Here is a tiny trained network, its code and every weight. The questions are about switching its units off for an input and a class, where a switched-off unit gives its printed mean instead of its output.

import numpy as np


def w(rows, s, z=0):
    codes = np.array(rows[::2]) - 128.0
    scale = np.full(codes.shape[1], s)
    scale[-1] = z or s
    return codes * scale


def f(y):
    return np.maximum(y, 0)


def log_softmax(a):
    a = a - a.max(-1, keepdims=True)
    return a - np.log(np.exp(a).sum(-1, keepdims=True))


def net(x, mask):
    res = np.array(x, float).reshape(1, 6) / 4 @ E
    y = f(res @ A[0][:, :-1].T + A[0][:, -1])
    res = res + np.where(mask, y, B[0][:, -1]) @ B[0][:, :-1]
    return log_softmax(res[-1] @ U[:, :-1].T + U[:, -1])


A, B = {}, {}
E = w([
[131,135,132,132,133,127],'x0',
[185,188,180,94,12,167],'x1',
[47,221,51,127,101,106],'x2',
[130,107,152,194,71,10],'x3',
[136,137,130,130,136,125],'x4',
[182,117,64,223,104,182],'x5',
],0.012)
A[0] = w([
[136,155,150,133,104,135,68],'N0',
[124,106,147,173,84,60,54],'N1',
[105,165,144,80,138,101,22],'N2',
[88,55,107,151,215,130,79],'N3',
[87,209,66,144,115,113,10],'N4',
[115,116,162,209,86,25,122],'N5',
[162,94,119,136,106,90,75],'N6',
[145,153,161,51,73,111,86],'N7',
[128,119,136,177,88,38,71],'N8',
[118,163,181,8,160,62,50],'N9',
[105,126,65,158,223,95,120],'N10',
[117,140,120,100,191,179,86],'N11',
[146,160,55,226,112,169,72],'N12',
[138,155,84,218,80,191,73],'N13',
[116,151,189,145,97,156,75],'N14',
[144,118,126,135,122,75,74],'N15',
[181,208,164,134,148,133,84],'N16',
[73,69,81,141,228,90,140],'N17',
[162,156,99,110,169,197,75],'N18',
[187,66,207,144,179,141,34],'N19',
[96,119,167,86,155,113,4],'N20',
[76,105,109,147,186,110,106],'N21',
[172,139,134,136,129,46,58],'N22',
[194,126,70,179,122,153,8],'N23',
[167,72,173,112,157,160,86],'N24',
[137,157,102,91,145,183,58],'N25',
[98,113,116,178,193,119,85],'N26',
[86,197,46,123,130,122,66],'N27',
[127,146,146,102,148,107,48],'N28',
[193,33,200,137,160,144,40],'N29',
[121,100,122,145,95,76,102],'N30',
[193,119,95,179,117,154,67],'N31',
[151,107,110,139,187,101,74],'N32',
[52,227,40,122,83,100,57],'N33',
[111,142,100,32,199,240,91],'N34',
[107,107,125,204,117,183,4],'N35',
[187,24,163,113,122,137,10],'N36',
[183,212,157,121,21,167,152],'N37',
[169,175,162,94,52,166,137],'N38',
[75,103,179,52,141,85,15],'N39',
[106,108,124,108,155,233,81],'N40',
[118,148,74,114,141,95,46],'N41',
],0.014,0.0039)
B[0] = w([
[151,101,137,112,127,129,154],'N0',
[142,167,67,171,104,183,193],'N1',
[62,120,142,169,155,82,158],'N2',
[192,91,104,97,112,109,212],'N3',
[122,194,196,89,103,74,190],'N4',
[188,194,70,210,138,230,230],'N5',
[126,166,119,133,136,182,162],'N6',
[114,41,121,121,143,114,197],'N7',
[140,157,92,185,80,202,203],'N8',
[9,76,92,204,216,93,206],'N9',
[174,76,120,88,108,120,214],'N10',
[140,138,91,179,77,191,182],'N11',
[28,97,129,143,190,94,211],'N12',
[57,105,97,144,178,95,206],'N13',
[175,99,94,94,153,114,165],'N14',
[143,144,103,176,117,169,159],'N15',
[150,97,136,119,122,140,162],'N16',
[212,41,137,103,92,128,231],'N17',
[123,167,53,191,105,185,187],'N18',
[101,196,206,57,107,89,207],'N19',
[43,113,122,184,180,115,160],'N20',
[189,60,117,92,139,107,186],'N21',
[127,147,95,154,119,171,173],'N22',
[52,94,111,182,188,92,182],'N23',
[125,200,179,80,102,101,187],'N24',
[139,159,102,158,100,187,175],'N25',
[179,70,86,92,105,116,186],'N26',
[145,199,222,77,131,90,196],'N27',
[105,97,154,151,160,122,144],'N28',
[106,209,243,73,122,66,219],'N29',
[167,177,81,180,120,172,172],'N30',
[2,83,104,182,192,36,183],'N31',
[154,87,97,87,115,128,168],'N32',
[108,204,221,27,104,95,225],'N33',
[161,187,66,221,75,206,238],'N34',
[51,95,125,149,158,117,164],'N35',
[110,186,205,77,121,91,199],'N36',
[220,13,119,57,97,131,254],'N37',
[210,45,86,73,88,146,223],'N38',
[61,103,85,194,194,103,185],'N39',
[135,171,103,170,145,171,195],'N40',
[144,148,202,85,116,92,155],'N41',
],0.0086,0.019)
U = w([
[218,13,105,62,89,98,197],'0',
[160,226,83,195,87,209,153],'1',
[114,251,174,34,98,39,153],'2',
[12,63,99,171,174,54,2],'3',
],0.013,0.0012)

Each question gives the input, the list of numbers given to net, and the class t.
The units are the neurons (one row each of A and B). Each row of codes is followed by its name. A weight is (code - 128) times the scale printed after its matrix; where a second scale follows, it is the last column's (A, B and U).
mask holds one flag per neuron, in row order. A switched-off neuron (its flag False) gives its mean, the last column of its row in B, instead of its output. The means were averaged over made-up inputs and are rounded, as every weight is.
A unit's drop is (log p(t) with every unit on - log p(t) with that unit switched off) / (log p(t) with every unit on - log p(t) with every unit switched off).
The circuit of an input: a set's keep is (log p(t) with only the set's units on - log p(t) with every unit switched off) / (log p(t) with every unit on - log p(t) with every unit switched off). Starting from the 12 units with the biggest drops (on a tie, the unit counted first), units are removed one at a time, each time the one whose removal leaves the highest keep (on an exact tie, the one counted first), for as long as the keep stays at least 0.8.
units of the circuit, in order: the units of the circuit, biggest drop first
unit that matters most: the unit with the biggest drop
k most important neurons: the k neurons with the biggest drops, biggest first
drop of u: that unit's drop, to one decimal
input [5,0,8,-6,3,0], class 2: units of the circuit, in order -> (N33)
input [1,-8,3,8,-3,-1], class 0: 2 most important neurons -> (N17 N21)
input [-3,-8,8,1,8,4], class 0: 4 most important neurons -> (N17 N10 N21 N26)
input [-8,7,7,1,7,-7], class 0: 2 most important neurons -> (N37 N38)
input [0,-4,-7,-2,7,-6], class 2: 2 most important neurons -> (N29 N19)
input [2,-5,8,5,-5,-8], class 2: 2 most important neurons -> (N33 N27)
input [4,-7,-3,0,3,-8], class 3: 3 most important neurons -> (N9 N39 N20)
input [8,-5,-6,-5,-6,-4], class 2: 3 most important neurons -> (N29 N19 N37)
input [5,-8,8,2,-2,7], class 0: 3 most important neurons -> (N17 N10 N26)
input [3,7,7,-1,3,7], class 0: 3 most important neurons -> (N37 N38 N29)
input [-7,3,-5,-5,-1,1], class 1: 3 most important neurons -> (N34 N33 N18)
input [-2,-7,3,7,0,6], class 0: 2 most important neurons -> (N17 N10)
input [4,7,-8,-5,6,5], class 2: 2 most important neurons -> (N29 N19)
input [-6,4,7,3,3,8], class 3: unit that matters most -> N12
input [3,-5,-3,5,-3,6], class 3: drop of N31 -> 1.2
input [0,-3,-8,-7,-7,-3], class 2: drop of N24 -> 0.4
input [4,8,5,-6,8,-1], class 0: drop of N37 -> 0.9
